Below is a small trained network, with its code and all its weights. Each question gives an input and a target symbol and asks what happens when units are switched off, that is, made to give their printed mean instead of their output.

import numpy as np


def w(rows, s, z=0):
    codes = np.array(rows[::2]) - 128.0
    scale = np.full(codes.shape[1], s)
    scale[-1] = z or s
    return codes * scale


def f(y):
    return np.maximum(y, 0)


def softmax(a):
    e = np.exp(a - a.max(-1, keepdims=True))
    return e / e.sum(-1, keepdims=True)


def log_softmax(a):
    a = a - a.max(-1, keepdims=True)
    return a - np.log(np.exp(a).sum(-1, keepdims=True))


def net(x, mask):
    ids = ['αβγδεζηλμπστφψω'.index(c) for c in x.split()]
    T = len(ids)
    res = E[ids] + P[:T]
    u = 0
    for l in range(3):
        q, k, v = (res @ M[l].T for M in (Q, K, V))
        z = softmax(np.where(np.tri(T) > 0, q @ k.T / 2**0.5, -1e9)) @ v
        res = res + np.where(mask[u], z, O[l][:, -1]) @ O[l][:, :-1]
        u += 1
        y = f(res @ A[l][:, :-1].T + A[l][:, -1])
        res = res + np.where(mask[u : u + 4], y, B[l][:, -1]) @ B[l][:, :-1]
        u += 4
    return log_softmax(res[-1] @ U[:, :-1].T + U[:, -1])


Q, K, V, O, A, B = {}, {}, {}, {}, {}, {}
E = w([
[89,142,155,87,147,106,108,134,125,129,164],'α',
[84,107,173,93,135,102,136,122,80,119,138],'β',
[131,116,66,41,102,160,166,14,100,125,110],'γ',
[112,126,174,57,68,129,140,144,178,101,172],'δ',
[104,109,203,50,250,163,180,131,147,116,114],'ε',
[63,34,128,93,96,59,149,113,165,142,163],'ζ',
[223,139,101,240,105,123,119,102,167,106,143],'η',
[80,123,182,98,57,79,151,103,106,94,151],'λ',
[161,96,138,186,109,208,133,42,177,161,107],'μ',
[110,167,218,73,122,119,173,122,98,80,102],'π',
[119,119,180,77,223,156,152,162,80,192,144],'σ',
[122,115,119,69,147,128,99,166,199,185,207],'τ',
[171,149,73,130,104,205,107,128,41,123,144],'φ',
[144,163,81,188,141,208,196,172,120,124,103],'ψ',
[92,140,105,89,155,86,111,127,212,110,208],'ω',
],0.018)
P = w([
[245,161,151,62,137,56,146,111,80,205,139],'0',
[82,104,155,126,139,156,55,112,173,76,128],'1',
[93,125,126,128,129,155,76,127,153,84,152],'2',
[107,126,115,124,128,149,103,138,154,87,158],'3',
[109,133,106,136,128,140,103,140,140,97,168],'4',
[111,133,103,138,126,132,112,136,138,105,174],'5',
[113,133,103,146,123,127,116,140,126,108,182],'6',
[120,153,104,144,117,124,119,142,117,112,189],'7',
[115,138,104,149,123,119,126,134,121,122,188],'8',
[115,147,101,150,118,114,129,138,120,128,192],'9',
[117,157,101,145,125,110,134,138,111,128,190],'10',
[111,151,99,155,139,104,131,127,103,136,193],'11',
],0.011)
Q[0] = w([
[127,113,77,187,59,231,95,71,100,170,1],'0.h0',
[53,110,105,62,101,217,165,76,120,131,131],'0.h0',
],0.0058)
K[0] = w([
[25,128,111,193,87,255,107,131,144,123,92],'0.h0',
[95,151,101,50,121,129,141,107,115,180,134],'0.h0',
],0.0079)
V[0] = w([
[240,152,15,52,142,71,55,113,131,247,25],'0.h0',
[253,128,147,166,61,88,133,129,132,182,19],'0.h0',
],0.0048)
O[0] = w([
[36,87,163,198,178,75,231,86,146,186,167,253],'0.h0',
[243,131,89,132,68,118,193,196,2,221,177,132],'0.h0',
],0.008,0.0037)
A[0] = w([
[99,160,105,7,139,150,83,107,115,136,117,108],'0.n0',
[2,92,146,118,86,100,134,212,72,67,85,147],'0.n1',
[116,147,121,164,125,38,45,115,219,53,178,251],'0.n2',
[77,49,107,138,187,147,75,228,72,169,148,181],'0.n3',
],0.0064,0.0013)
B[0] = w([
[137,12,140,78,76,190,68,107,154,123,131,207],'0.n0',
[170,165,131,89,217,193,130,160,211,168,172,200],'0.n1',
[120,135,174,60,157,219,134,144,133,112,83,254],'0.n2',
[131,187,167,93,102,148,144,110,166,33,119,204],'0.n3',
],0.011,0.0048)
Q[1] = w([
[167,147,2,144,79,128,107,89,102,57,11],'1.h0',
[116,126,83,183,115,112,134,173,121,221,58],'1.h0',
],0.0084)
K[1] = w([
[122,121,126,226,64,155,80,120,175,2,111],'1.h0',
[123,134,98,138,182,131,144,207,170,68,95],'1.h0',
],0.0081)
V[1] = w([
[105,91,160,107,242,212,140,192,122,146,61],'1.h0',
[145,172,162,111,173,143,201,117,2,84,69],'1.h0',
],0.0079)
O[1] = w([
[143,103,110,101,177,119,46,85,121,89,166,5],'1.h0',
[138,139,166,138,90,115,122,55,140,249,102,253],'1.h0',
],0.017,0.0024)
A[1] = w([
[70,84,146,105,92,25,131,94,10,120,174,5],'1.n0',
[177,102,112,108,96,145,93,2,143,167,82,52],'1.n1',
[82,142,118,208,87,113,202,140,121,209,98,72],'1.n2',
[121,99,128,87,237,138,84,76,153,141,130,20],'1.n3',
],0.0068,0.0016)
B[1] = w([
[121,142,133,94,191,60,152,112,123,136,37,137],'1.n0',
[94,72,109,210,102,95,122,210,127,1,103,201],'1.n1',
[79,198,86,85,153,154,38,140,141,49,155,250],'1.n2',
[178,191,151,111,17,99,135,166,108,138,157,203],'1.n3',
],0.0092,0.014)
Q[2] = w([
[82,144,85,78,118,102,123,2,49,153,141],'2.h0',
[48,177,186,78,102,103,155,205,173,143,143],'2.h0',
],0.0077)
K[2] = w([
[70,35,54,84,93,139,113,98,68,108,112],'2.h0',
[78,138,137,3,121,7,178,118,136,176,75],'2.h0',
],0.0065)
V[2] = w([
[152,115,115,100,2,162,203,130,109,86,132],'2.h0',
[94,112,30,116,113,83,104,105,68,73,80],'2.h0',
],0.006)
O[2] = w([
[96,80,23,142,225,76,51,135,139,211,85,239],'2.h0',
[246,189,138,187,80,105,191,154,185,166,108,254],'2.h0',
],0.012,0.0059)
A[2] = w([
[229,97,47,204,158,130,154,49,132,210,187,163],'2.n0',
[200,126,152,199,26,108,165,52,171,105,81,139],'2.n1',
[97,172,66,242,124,92,126,145,145,220,96,3],'2.n2',
[220,134,60,178,121,114,175,56,92,253,123,96],'2.n3',
],0.0071,0.0041)
B[2] = w([
[91,188,108,141,10,94,195,55,32,177,163,176],'2.n0',
[111,158,82,142,202,167,124,107,60,160,158,245],'2.n1',
[165,10,190,77,164,198,84,122,119,59,122,200],'2.n2',
[29,53,254,137,99,51,56,167,248,186,226,159],'2.n3',
],0.0094,0.011)
U = w([
[99,84,147,72,122,203,99,49,74,176,115,111],'α',
[104,70,172,161,95,140,87,190,128,144,95,146],'β',
[140,121,129,139,148,150,112,102,192,161,174,86],'γ',
[134,128,124,150,103,94,176,253,145,132,115,144],'δ',
[82,88,129,159,144,111,163,186,112,74,211,54],'ε',
[142,119,127,50,150,128,94,71,106,118,194,26],'ζ',
[117,85,101,114,178,136,129,211,100,206,128,163],'η',
[157,137,144,135,100,76,89,190,147,118,141,75],'λ',
[152,105,192,53,63,146,171,88,87,110,127,173],'μ',
[180,148,136,53,79,156,102,127,151,188,29,151],'π',
[70,178,75,115,115,133,115,140,121,141,143,2],'σ',
[75,152,152,185,78,114,111,68,187,42,113,47],'τ',
[62,96,137,176,76,89,124,131,53,178,224,147],'φ',
[140,177,27,121,58,159,197,54,76,170,124,217],'ψ',
[155,107,75,179,153,228,91,90,129,30,79,227],'ω',
],0.006,0.0056)

Each question gives the input, a string of symbols that net reads in full, and the target symbol t.
The units are the heads (2 rows each of Q, K, V and O) and the neurons (one row each of A and B). Each row of codes is followed by its name. A weight is (code - 128) times the scale printed after its matrix; where a second scale follows, it is the last column's (O, A, B and U).
mask holds one flag per unit, layer by layer, with each layer's heads first. A switched-off unit (its flag False) gives its mean, the last column of its rows in O or B, instead of its output. The means were averaged over made-up inputs and are rounded, as every weight is.
A unit's drop is (log p(t) with every unit on - log p(t) with that unit switched off) / (log p(t) with every unit on - log p(t) with every unit switched off).
The circuit of an input: a set's keep is (log p(t) with only the set's units on - log p(t) with every unit switched off) / (log p(t) with every unit on - log p(t) with every unit switched off). Starting from the 12 units with the biggest drops (on a tie, the unit counted first), units are removed one at a time, each time the one whose removal leaves the highest keep (on an exact tie, the one counted first), for as long as the keep stays at least 0.8.
circuit, biggest first: the units of the circuit, biggest drop first
most important unit: the unit with the biggest drop
top k neurons: the k neurons with the biggest drops, biggest first
top k neurons in layer l: the k neurons of layer l with the biggest drops, biggest first
input δ η γ ε π β π γ λ, target η: circuit, biggest first	2.h0, 1.h0, 0.n2, 0.n1
input α ε ω ω β ω π γ σ γ η, target ω: circuit, biggest first	0.h0, 1.h0
input β ω φ γ ζ φ ε π λ β σ, target ψ: top 2 neurons	1.n0, 2.n1
input ε η φ ε λ ω ζ, target λ: top 2 neurons	1.n3, 1.n1
input δ γ γ δ ω, target η: top 2 neurons	0.n2, 1.n2
input π α φ β σ σ ψ γ σ μ ψ β, target ω: top 3 neurons	1.n1, 0.n3, 1.n2
input ε η λ, target λ: circuit, biggest first	1.h0, 1.n3, 1.n1, 0.n1
input ω α γ μ η γ β γ δ, target ζ: most important unit	0.n2
input φ γ τ α, target τ: top 3 neurons	1.n2, 1.n1, 0.n0
input ε α φ μ μ α γ λ μ η σ, target λ: circuit, biggest first	1.n1, 1.h0, 1.n3
input γ ε γ γ η η, target ψ: top 3 neurons in layer 1	1.n2, 1.n1, 1.n3
input φ η γ λ γ σ α η η τ γ, target φ: top 2 neurons in layer 2	2.n0, 2.n3
input ω τ γ, target ω: circuit, biggest first	0.n0, 1.h0
input γ γ ζ δ τ ω σ δ λ δ, target γ: top 4 neurons	1.n0, 1.n2, 1.n1, 0.n1
input ζ γ μ λ ψ λ ψ, target ψ: top 2 neurons in layer 1	1.n2, 1.n1
input μ η η γ α α π, target α: most important unit	2.h0
input φ ζ β ω α η τ, target τ: top 2 neurons	1.n2, 1.n1
input λ τ σ α ε β η σ λ γ ω τ, target π: top 3 neurons	1.n2, 0.n3, 0.n2
input ζ η ω, target δ: top 2 neurons in layer 1	1.n2, 1.n0
input γ β ε ζ, target γ: top 2 neurons in layer 0	0.n1, 0.n2
input π μ α α β α, target ω: top 3 neurons in layer 1	1.n1, 1.n2, 1.n0
input τ σ π β, target ε: circuit, biggest first	1.h0, 0.h0
input μ λ η α γ α τ α, target α: top 3 neurons	0.n2, 0.n1, 1.n1
input β α γ η α, target ψ: top 2 neurons in layer 0	0.n2, 0.n1
input π η ε, target ω: top 3 neurons	1.n1, 2.n1, 0.n1
